Below is a small trained network, with its code and all its weights. Each question gives an input and a target symbol and asks what happens when units are switched off, that is, made to give their printed mean instead of their output.

import numpy as np


def w(rows, s, z=0):
    codes = np.array(rows[::2]) - 128.0
    scale = np.full(codes.shape[1], s)
    scale[-1] = z or s
    return codes * scale


def f(y):
    return np.maximum(y, 0)


def softmax(a):
    e = np.exp(a - a.max(-1, keepdims=True))
    return e / e.sum(-1, keepdims=True)


def log_softmax(a):
    a = a - a.max(-1, keepdims=True)
    return a - np.log(np.exp(a).sum(-1, keepdims=True))


def net(x, mask):
    ids = ['ΘΛΠΣαβεζημξψ'.index(c) for c in x.split()]
    T = len(ids)
    res = E[ids] + P[:T]
    r = res
    for j in range(2):
        rows = slice(2 * j, 2 * j + 2)
        q, k, v = (r @ M[0][rows].T for M in (Q, K, V))
        z = softmax(np.where(np.tri(T) > 0, q @ k.T / 2**0.5, -1e9)) @ v
        o = O[0][rows]
        res = res + np.where(mask[j], z, o[:, -1]) @ o[:, :-1]
    y = f(res @ A[0][:, :-1].T + A[0][:, -1])
    res = res + np.where(mask[2:18], y, B[0][:, -1]) @ B[0][:, :-1]
    return log_softmax(res[-1] @ U[:, :-1].T + U[:, -1])


Q, K, V, O, A, B = {}, {}, {}, {}, {}, {}
E = w([
[95,139,207,124],'Θ',
[94,133,101,214],'Λ',
[116,158,169,25],'Π',
[218,144,170,167],'Σ',
[67,188,106,250],'α',
[96,170,44,96],'β',
[81,88,59,186],'ε',
[57,53,112,155],'ζ',
[108,249,135,166],'η',
[171,140,116,132],'μ',
[124,58,171,108],'ξ',
[73,28,114,134],'ψ',
],0.022)
P = w([
[226,133,63,254],'0',
[201,101,76,233],'1',
[168,88,84,225],'2',
[149,94,104,204],'3',
[123,79,109,191],'4',
[121,67,131,177],'5',
[84,58,134,163],'6',
[68,61,149,134],'7',
[52,65,151,123],'8',
[57,46,148,132],'9',
],0.0039)
Q[0] = w([
[7,82,29,149],'h1',
[104,45,208,72],'h1',
[113,241,181,157],'h2',
[84,195,97,94],'h2',
],0.011)
K[0] = w([
[43,27,196,46],'h1',
[191,102,73,119],'h1',
[148,75,79,137],'h2',
[93,11,197,129],'h2',
],0.012)
V[0] = w([
[69,254,216,156],'h1',
[103,234,71,254],'h1',
[73,100,194,96],'h2',
[84,107,214,105],'h2',
],0.0068)
O[0] = w([
[138,182,182,73,136],'h1',
[46,31,179,2,254],'h1',
[130,126,83,187,88],'h2',
[60,138,126,144,83],'h2',
],0.0084,0.0097)
A[0] = w([
[112,159,10,66,2],'n1',
[103,94,168,93,91],'n2',
[158,91,123,152,163],'n3',
[114,84,154,160,183],'n4',
[38,126,143,180,227],'n5',
[211,248,106,130,154],'n6',
[205,80,37,166,154],'n7',
[132,98,123,48,188],'n8',
[142,43,96,152,119],'n9',
[115,93,131,82,156],'n10',
[142,84,105,200,79],'n11',
[11,134,147,122,204],'n12',
[91,61,77,140,197],'n13',
[163,83,77,183,109],'n14',
[165,105,243,63,128],'n15',
[188,146,96,47,122],'n16',
],0.011,0.0043)
B[0] = w([
[178,153,212,211,160],'n1',
[114,85,118,145,207],'n2',
[112,209,162,130,148],'n3',
[83,167,181,156,176],'n4',
[131,95,153,92,230],'n5',
[173,68,170,1,150],'n6',
[5,136,110,88,180],'n7',
[188,174,87,158,222],'n8',
[184,123,49,143,166],'n9',
[128,145,73,171,204],'n10',
[179,143,109,101,179],'n11',
[160,116,104,127,252],'n12',
[100,114,104,178,208],'n13',
[129,149,96,91,178],'n14',
[86,157,145,146,240],'n15',
[219,67,119,68,161],'n16',
],0.0092,0.016)
U = w([
[84,187,142,248,204],'Θ',
[93,95,116,125,95],'Λ',
[90,95,111,117,83],'Π',
[123,105,184,138,245],'Σ',
[99,62,101,96,111],'α',
[106,40,122,141,126],'β',
[6,66,181,119,129],'ε',
[70,119,42,121,67],'ζ',
[38,190,108,50,95],'η',
[122,70,79,28,148],'μ',
[92,99,116,120,91],'ξ',
[174,129,82,183,97],'ψ',
],0.013,0.011)

Each question gives the input, a string of symbols that net reads in full, and the target symbol t.
The units are the heads (2 rows each of Q, K, V and O) and the neurons (one row each of A and B). Each row of codes is followed by its name. A weight is (code - 128) times the scale printed after its matrix; where a second scale follows, it is the last column's (O, A, B and U).
mask holds one flag per unit, heads first, then neurons. A switched-off unit (its flag False) gives its mean, the last column of its rows in O or B, instead of its output. The means were averaged over made-up inputs and are rounded, as every weight is.
A unit's drop is (log p(t) with every unit on - log p(t) with that unit switched off) / (log p(t) with every unit on - log p(t) with every unit switched off).
The circuit of an input: a set's keep is (log p(t) with only the set's units on - log p(t) with every unit switched off) / (log p(t) with every unit on - log p(t) with every unit switched off). Starting from the 12 units with the biggest drops (on a tie, the unit counted first), units are removed one at a time, each time the one whose removal leaves the highest keep (on an exact tie, the one counted first), for as long as the keep stays at least 0.8.
units of the circuit, in order: the units of the circuit, biggest drop first
k most important neurons: the k neurons with the biggest drops, biggest first
which heads matter: for each layer, one digit per head in row order, 1 if its drop is at least 0.15 and else 0, layers parted by /
drop of u: that unit's drop, to one decimal
input α μ ε α, target ε: units of the circuit, in order -> (h1)
input α α α α η β η α ξ Λ, target η: which heads matter -> 10
input ζ η α Π μ ψ ε, target ζ: units of the circuit, in order -> (n7, h1)
input α α Θ Π Θ β, target Σ: units of the circuit, in order -> (n1, h1, n6, n14)
input α ζ μ ψ α α Λ, target ζ: 4 most important neurons -> (n7, n14, n1, n15)
input μ α β β ε β ζ, target ζ: 2 most important neurons -> (n9, n1)
input α β ε Σ Λ, target β: 2 most important neurons -> (n15, n7)
input α Σ ε Λ α ε ξ β α β, target η: 3 most important neurons -> (n6, n7, n12)
input ε α β α ζ, target ζ: units of the circuit, in order -> (h1, n9, n7)
input α α Π α, target μ: 2 most important neurons -> (n6, n15)
input ε Σ Θ β η μ μ α, target Σ: 2 most important neurons -> (n6, n7)
input ξ ζ Σ ψ, target ζ: drop of h1 -> 0.4
input β Π η α μ Λ, target μ: drop of n6 -> 1.7
input Σ ζ η β μ Σ Π α Λ, target μ: drop of h1 -> 1.2
